Below are the code and all the weights of a small trained network. Each question names an input and a class and asks about switching units off, where a switched-off unit gives its printed mean instead of its output.

import numpy as np


def w(rows, s, z=0):
    codes = np.array(rows[::2]) - 128.0
    scale = np.full(codes.shape[1], s)
    scale[-1] = z or s
    return codes * scale


def f(y):
    return y / 2 * (1 + np.tanh(0.7978845608 * (y + 0.044715 * y**3)))


def log_softmax(a):
    a = a - a.max(-1, keepdims=True)
    return a - np.log(np.exp(a).sum(-1, keepdims=True))


def net(x, mask):
    res = np.array(x, float).reshape(1, 5) / 4 @ E
    y = f(res @ A[0][:, :-1].T + A[0][:, -1])
    res = res + np.where(mask, y, B[0][:, -1]) @ B[0][:, :-1]
    return log_softmax(res[-1] @ U[:, :-1].T + U[:, -1])


A, B = {}, {}
E = w([
[206,208,193,92,254,128],'x0',
[42,132,161,44,126,183],'x1',
[101,124,66,65,145,139],'x2',
[102,12,111,115,231,113],'x3',
[100,187,56,159,207,29],'x4',
],0.0088)
A[0] = w([
[130,108,180,128,172,147,115],'neuron 1',
[141,161,190,119,78,235,190],'neuron 2',
[48,119,63,161,110,116,132],'neuron 3',
[134,71,172,160,104,194,189],'neuron 4',
[141,134,162,65,103,189,169],'neuron 5',
[55,156,58,103,124,95,203],'neuron 6',
[52,162,107,93,119,90,162],'neuron 7',
[130,137,165,97,212,77,212],'neuron 8',
[79,108,87,178,79,135,255],'neuron 9',
[167,69,150,222,70,139,190],'neuron 10',
[146,123,67,108,237,92,185],'neuron 11',
[180,138,106,247,82,100,219],'neuron 12',
[139,146,217,72,204,170,226],'neuron 13',
[99,89,178,95,88,164,245],'neuron 14',
],0.011,0.004)
B[0] = w([
[90,194,183,167,110,103,157],'neuron 1',
[223,159,134,68,64,93,205],'neuron 2',
[96,92,89,142,111,110,193],'neuron 3',
[121,96,214,70,153,34,185],'neuron 4',
[195,157,179,35,53,137,177],'neuron 5',
[84,66,38,169,6,195,204],'neuron 6',
[90,122,70,133,114,125,180],'neuron 7',
[40,234,78,115,232,172,225],'neuron 8',
[112,47,150,165,70,69,214],'neuron 9',
[130,114,230,153,175,82,208],'neuron 10',
[98,145,55,125,206,226,246],'neuron 11',
[197,147,158,222,151,60,235],'neuron 12',
[45,254,219,76,110,137,227],'neuron 13',
[124,79,161,56,111,111,194],'neuron 14',
],0.0079,0.012)
U = w([
[136,104,21,149,170,175,54],'0',
[109,50,172,119,126,72,107],'1',
[180,155,130,3,56,107,105],'2',
[174,178,126,220,113,63,94],'3',
[64,54,53,159,52,121,51],'4',
[75,189,113,97,160,163,252],'5',
],0.011,0.0012)

Each question gives the input, the list of numbers given to net, and the class t.
The units are the neurons (one row each of A and B). Each row of codes is followed by its name. A weight is (code - 128) times the scale printed after its matrix; where a second scale follows, it is the last column's (A, B and U).
mask holds one flag per neuron, in row order. A switched-off neuron (its flag False) gives its mean, the last column of its row in B, instead of its output. The means were averaged over made-up inputs and are rounded, as every weight is.
A unit's drop is (log p(t) with every unit on - log p(t) with that unit switched off) / (log p(t) with every unit on - log p(t) with every unit switched off).
The circuit of an input: a set's keep is (log p(t) with only the set's units on - log p(t) with every unit switched off) / (log p(t) with every unit on - log p(t) with every unit switched off). Starting from the 12 units with the biggest drops (on a tie, the unit counted first), units are removed one at a time, each time the one whose removal leaves the highest keep (on an exact tie, the one counted first), for as long as the keep stays at least 0.8.
circuit, biggest first: the units of the circuit, biggest drop first
most important unit: the unit with the biggest drop
k most important neurons: the k neurons with the biggest drops, biggest first
drop of u: that unit's drop, to one decimal
input [4,-8,-6,8,6], class 0: most important unit => neuron 11
input [-3,-5,2,-1,-3], class 1: circuit, biggest first => [neuron 8; neuron 10]
input [-4,-8,0,-2,-8], class 1: 2 most important neurons => [neuron 4; neuron 10]
input [-8,5,6,-6,-3], class 2: 3 most important neurons => [neuron 2; neuron 5; neuron 14]
input [1,1,-6,2,-2], class 2: circuit, biggest first => [neuron 9; neuron 12; neuron 11]
input [8,0,-3,-6,-1], class 2: 3 most important neurons => [neuron 2; neuron 11; neuron 5]
input [-8,-4,-2,-4,1], class 3: 2 most important neurons => [neuron 12; neuron 10]
input [-8,3,-3,-6,-3], class 2: 3 most important neurons => [neuron 2; neuron 5; neuron 14]
input [-2,5,6,6,4], class 4: 4 most important neurons => [neuron 6; neuron 3; neuron 7; neuron 12]
input [-7,8,4,1,-4], class 2: 4 most important neurons => [neuron 5; neuron 2; neuron 14; neuron 4]
input [-7,-2,-3,6,1], class 1: 3 most important neurons => [neuron 10; neuron 11; neuron 4]
input [-6,-5,1,-2,8], class 4: drop of neuron 6 => 0.7
input [-2,7,3,-8,4], class 4: drop of neuron 6 => 0.3
input [-3,6,2,6,4], class 4: circuit, biggest first => [neuron 6]
input [-3,-6,2,7,1], class 0: drop of neuron 4 => 0.1
